Below is a small trained network, with its code and all its weights. Each question gives an input and a target symbol and asks what happens when units are switched off, that is, made to give their printed mean instead of their output.

import numpy as np


def w(rows, s, z=0):
    codes = np.array(rows[::2]) - 128.0
    scale = np.full(codes.shape[1], s)
    scale[-1] = z or s
    return codes * scale


def f(y):
    return np.maximum(y, 0)


def softmax(a):
    e = np.exp(a - a.max(-1, keepdims=True))
    return e / e.sum(-1, keepdims=True)


def log_softmax(a):
    a = a - a.max(-1, keepdims=True)
    return a - np.log(np.exp(a).sum(-1, keepdims=True))


def net(x, mask):
    ids = ['Δαεξπστ'.index(c) for c in x.split()]
    T = len(ids)
    res = E[ids] + P[:T]
    r = res
    for j in range(2):
        rows = slice(2 * j, 2 * j + 2)
        q, k, v = (r @ M[0][rows].T for M in (Q, K, V))
        z = softmax(np.where(np.tri(T) > 0, q @ k.T / 2**0.5, -1e9)) @ v
        o = O[0][rows]
        res = res + np.where(mask[j], z, o[:, -1]) @ o[:, :-1]
    y = f(res @ A[0][:, :-1].T + A[0][:, -1])
    res = res + np.where(mask[2:10], y, B[0][:, -1]) @ B[0][:, :-1]
    return log_softmax(res[-1] @ U[:, :-1].T + U[:, -1])


Q, K, V, O, A, B = {}, {}, {}, {}, {}, {}
E = w([
[118,144,145,149,126,115],'Δ',
[95,73,160,84,222,190],'α',
[195,151,81,85,144,211],'ε',
[52,153,121,130,159,112],'ξ',
[198,60,127,9,60,64],'π',
[97,66,49,77,107,140],'σ',
[23,104,105,90,84,100],'τ',
],0.014)
P = w([
[155,226,160,130,220,105],'0',
[224,101,126,145,147,215],'1',
[57,127,140,94,113,142],'2',
[217,65,122,100,176,125],'3',
[130,74,113,224,103,183],'4',
[32,121,123,82,102,94],'5',
[235,84,132,104,217,126],'6',
[137,120,103,183,115,255],'7',
[110,180,168,76,107,169],'8',
[228,64,142,116,243,128],'9',
[149,67,116,196,124,191],'10',
[101,157,162,52,93,105],'11',
[169,75,110,155,224,75],'12',
[139,55,109,191,131,213],'13',
],0.0086)
Q[0] = w([
[99,170,254,137,58,182],'H1',
[166,124,170,47,198,118],'H1',
[111,163,13,195,215,161],'H2',
[195,72,119,43,121,50],'H2',
],0.0073)
K[0] = w([
[101,36,76,145,81,196],'H1',
[144,234,155,120,143,78],'H1',
[10,166,91,164,125,110],'H2',
[183,179,123,53,90,116],'H2',
],0.011)
V[0] = w([
[109,184,143,160,107,1],'H1',
[33,155,34,151,129,178],'H1',
[29,146,134,107,73,97],'H2',
[156,153,148,105,104,185],'H2',
],0.0086)
O[0] = w([
[193,141,245,225,98,132,1],'H1',
[110,223,9,244,230,93,39],'H1',
[176,108,205,153,174,3,89],'H2',
[138,117,169,156,67,45,163],'H2',
],0.0063,0.0025)
A[0] = w([
[184,151,161,125,160,147,113],'N1',
[165,131,116,157,66,132,104],'N2',
[219,67,71,153,130,116,89],'N3',
[206,170,92,108,47,107,40],'N4',
[151,143,105,208,102,109,22],'N5',
[64,203,163,127,62,109,136],'N6',
[80,93,10,173,115,59,135],'N7',
[141,173,143,195,129,140,3],'N8',
],0.012,0.0067)
B[0] = w([
[132,34,99,173,110,70,174],'N1',
[126,149,109,191,181,159,155],'N2',
[53,170,158,157,167,173,223],'N3',
[143,140,141,161,171,109,203],'N4',
[53,41,104,249,168,25,128],'N5',
[112,106,151,232,100,124,181],'N6',
[166,179,159,107,97,167,254],'N7',
[196,83,71,137,81,212,130],'N8',
],0.011,0.0055)
U = w([
[119,69,226,222,2,196,54],'Δ',
[44,184,160,1,197,124,2],'α',
[158,150,23,39,90,78,72],'ε',
[151,152,161,226,89,89,197],'ξ',
[252,81,195,64,38,26,212],'π',
[225,157,19,64,111,88,111],'σ',
[86,210,226,179,144,69,167],'τ',
],0.0062,0.0033)

Each question gives the input, a string of symbols that net reads in full, and the target symbol t.
The units are the heads (2 rows each of Q, K, V and O) and the neurons (one row each of A and B). Each row of codes is followed by its name. A weight is (code - 128) times the scale printed after its matrix; where a second scale follows, it is the last column's (O, A, B and U).
mask holds one flag per unit, heads first, then neurons. A switched-off unit (its flag False) gives its mean, the last column of its rows in O or B, instead of its output. The means were averaged over made-up inputs and are rounded, as every weight is.
A unit's drop is (log p(t) with every unit on - log p(t) with that unit switched off) / (log p(t) with every unit on - log p(t) with every unit switched off).
The circuit of an input: a set's keep is (log p(t) with only the set's units on - log p(t) with every unit switched off) / (log p(t) with every unit on - log p(t) with every unit switched off). Starting from all 10 units, units are removed one at a time, each time the one whose removal leaves the highest keep (on an exact tie, the one counted first), for as long as the keep stays at least 0.8.
units of the circuit, in order: the units of the circuit, biggest drop first
unit that matters most: the unit with the biggest drop
k most important neurons: the k neurons with the biggest drops, biggest first
heads that matter: for each layer, one digit per head in row order, 1 if its drop is at least 0.15 and else 0, layers parted by /
drop when u is switched off: that unit's drop, to one decimal
input α τ α π, target α: units of the circuit, in order : N3; H1
input π ξ Δ α, target π: 2 most important neurons : N3; N1
input π π σ α τ ε τ π α ξ, target π: units of the circuit, in order : H1; N3
input π α Δ π π π π Δ Δ π π τ, target Δ: heads that matter : 00
input ξ α ε σ ξ π ε, target ξ: heads that matter : 10
input ξ ξ α π ξ τ α τ τ α, target ξ: units of the circuit, in order : H1; N1
input Δ π τ π π, target Δ: heads that matter : 11
input π τ α π α ξ σ α π ξ, target π: unit that matters most : H1
input π σ ε π ε ε π τ π τ, target π: 2 most important neurons : N3; N2
input π π τ ξ α σ ε, target π: 3 most important neurons : N1; N6; N2
input α α π ε, target α: drop when N6 is switched off : 0.1
input π τ α π α π Δ, target π: drop when N8 is switched off : 0.0
input π Δ π ξ ε τ α, target π: drop when N3 is switched off : 0.1
input α Δ π α π π σ σ ε ε, target α: units of the circuit, in order : N3
